Here is a tiny trained network, its code and every weight. The questions are about switching its units off for an input and a class, where a switched-off unit gives its printed mean instead of its output.

import numpy as np


def w(rows, s, z=0):
    codes = np.array(rows[::2]) - 128.0
    scale = np.full(codes.shape[1], s)
    scale[-1] = z or s
    return codes * scale


def f(y):
    return y / 2 * (1 + np.tanh(0.7978845608 * (y + 0.044715 * y**3)))


def log_softmax(a):
    a = a - a.max(-1, keepdims=True)
    return a - np.log(np.exp(a).sum(-1, keepdims=True))


def net(x, mask):
    res = np.array(x, float).reshape(1, 4) / 4 @ E
    y = f(res @ A[0][:, :-1].T + A[0][:, -1])
    res = res + np.where(mask, y, B[0][:, -1]) @ B[0][:, :-1]
    return log_softmax(res[-1] @ U[:, :-1].T + U[:, -1])


A, B = {}, {}
E = w([
[173,100,209,158,107,251,180,167],'x0',
[173,153,41,70,192,224,165,96],'x1',
[90,45,120,60,108,163,115,157],'x2',
[126,100,96,183,187,168,56,159],'x3',
],0.013)
A[0] = w([
[201,168,95,69,175,166,111,151,76],'neuron 0',
[149,161,99,101,139,159,149,100,28],'neuron 1',
[131,154,149,97,85,93,227,101,58],'neuron 2',
[147,129,92,67,155,171,140,96,51],'neuron 3',
[135,109,179,187,137,145,203,181,16],'neuron 4',
[88,203,72,113,148,52,79,69,4],'neuron 5',
[88,66,108,82,136,127,171,171,156],'neuron 6',
[247,105,187,167,130,195,201,167,62],'neuron 7',
[156,160,88,101,143,168,148,112,17],'neuron 8',
[147,108,107,179,224,145,73,180,22],'neuron 9',
[183,206,117,186,114,93,217,82,92],'neuron 10',
[136,117,151,39,99,123,156,88,59],'neuron 11',
[144,254,176,192,183,139,101,71,41],'neuron 12',
],0.0087,0.0022)
B[0] = w([
[122,155,229,136,131,108,42,152,183],'neuron 0',
[118,176,131,164,108,86,101,210,159],'neuron 1',
[228,84,62,254,168,145,115,152,181],'neuron 2',
[166,139,186,136,100,139,96,160,175],'neuron 3',
[178,151,143,49,167,86,191,181,197],'neuron 4',
[149,142,145,72,219,85,154,144,197],'neuron 5',
[99,54,156,101,134,152,68,82,168],'neuron 6',
[133,133,83,59,195,67,140,119,255],'neuron 7',
[183,126,183,137,93,57,98,237,166],'neuron 8',
[226,67,69,198,133,144,153,110,188],'neuron 9',
[119,54,124,114,115,187,68,94,189],'neuron 10',
[154,52,84,187,136,168,126,78,165],'neuron 11',
[48,48,158,64,85,215,42,99,186],'neuron 12',
],0.0088,0.014)
U = w([
[142,149,123,29,219,90,167,146,81],'0',
[94,65,158,66,101,195,78,94,152],'1',
[149,153,245,183,85,55,107,207,164],'2',
[187,104,70,217,160,150,139,118,133],'3',
[107,153,131,94,130,159,129,108,255],'4',
[97,195,156,160,118,146,182,143,76],'5',
[118,201,102,142,78,135,165,154,80],'6',
],0.012,0.007)

Each question gives the input, the list of numbers given to net, and the class t.
The units are the neurons (one row each of A and B). Each row of codes is followed by its name. A weight is (code - 128) times the scale printed after its matrix; where a second scale follows, it is the last column's (A, B and U).
mask holds one flag per neuron, in row order. A switched-off neuron (its flag False) gives its mean, the last column of its row in B, instead of its output. The means were averaged over made-up inputs and are rounded, as every weight is.
A unit's drop is (log p(t) with every unit on - log p(t) with that unit switched off) / (log p(t) with every unit on - log p(t) with every unit switched off).
The circuit of an input: a set's keep is (log p(t) with only the set's units on - log p(t) with every unit switched off) / (log p(t) with every unit on - log p(t) with every unit switched off). Starting from the 12 units with the biggest drops (on a tie, the unit counted first), units are removed one at a time, each time the one whose removal leaves the highest keep (on an exact tie, the one counted first), for as long as the keep stays at least 0.8.
units of the circuit, in order: the units of the circuit, biggest drop first
k most important neurons: the k neurons with the biggest drops, biggest first
drop of u: that unit's drop, to one decimal
input [7,-2,7,0], class 0: 4 most important neurons : (neuron 7; neuron 4; neuron 12; neuron 10)
input [-4,-8,-8,-2], class 1: most important neuron : (neuron 12)
input [5,-5,0,-6], class 3: units of the circuit, in order : (neuron 2; neuron 0)
input [-7,-8,-8,-3], class 1: units of the circuit, in order : (neuron 12; neuron 10)
input [8,1,-8,-4], class 0: 2 most important neurons : (neuron 7; neuron 4)
input [8,0,-1,-5], class 0: 2 most important neurons : (neuron 7; neuron 4)
input [3,7,-2,6], class 2: units of the circuit, in order : (neuron 0; neuron 8)
input [6,-7,-8,-5], class 1: units of the circuit, in order : (neuron 12; neuron 10)
input [0,-2,0,-1], class 4: 2 most important neurons : (neuron 8; neuron 0)
input [-6,4,-8,4], class 1: 3 most important neurons : (neuron 12; neuron 10; neuron 7)
input [-4,-6,5,8], class 3: 3 most important neurons : (neuron 9; neuron 12; neuron 0)
input [1,3,-3,3], class 4: 4 most important neurons : (neuron 2; neuron 6; neuron 11; neuron 12)
input [3,8,7,5], class 2: 2 most important neurons : (neuron 8; neuron 0)
input [2,-4,-4,6], class 3: units of the circuit, in order : (neuron 9)
input [-5,3,2,7], class 3: 3 most important neurons : (neuron 9; neuron 7; neuron 4)
input [2,7,3,-7], class 2: 4 most important neurons : (neuron 8; neuron 0; neuron 3; neuron 1)
input [3,5,4,1], class 2: drop of neuron 0 : 0.2
input [-7,8,-2,3], class 2: drop of neuron 0 : 0.3
input [6,4,4,-1], class 0: drop of neuron 12 : 0.1
input [4,-3,-6,4], class 1: units of the circuit, in order : (neuron 12)
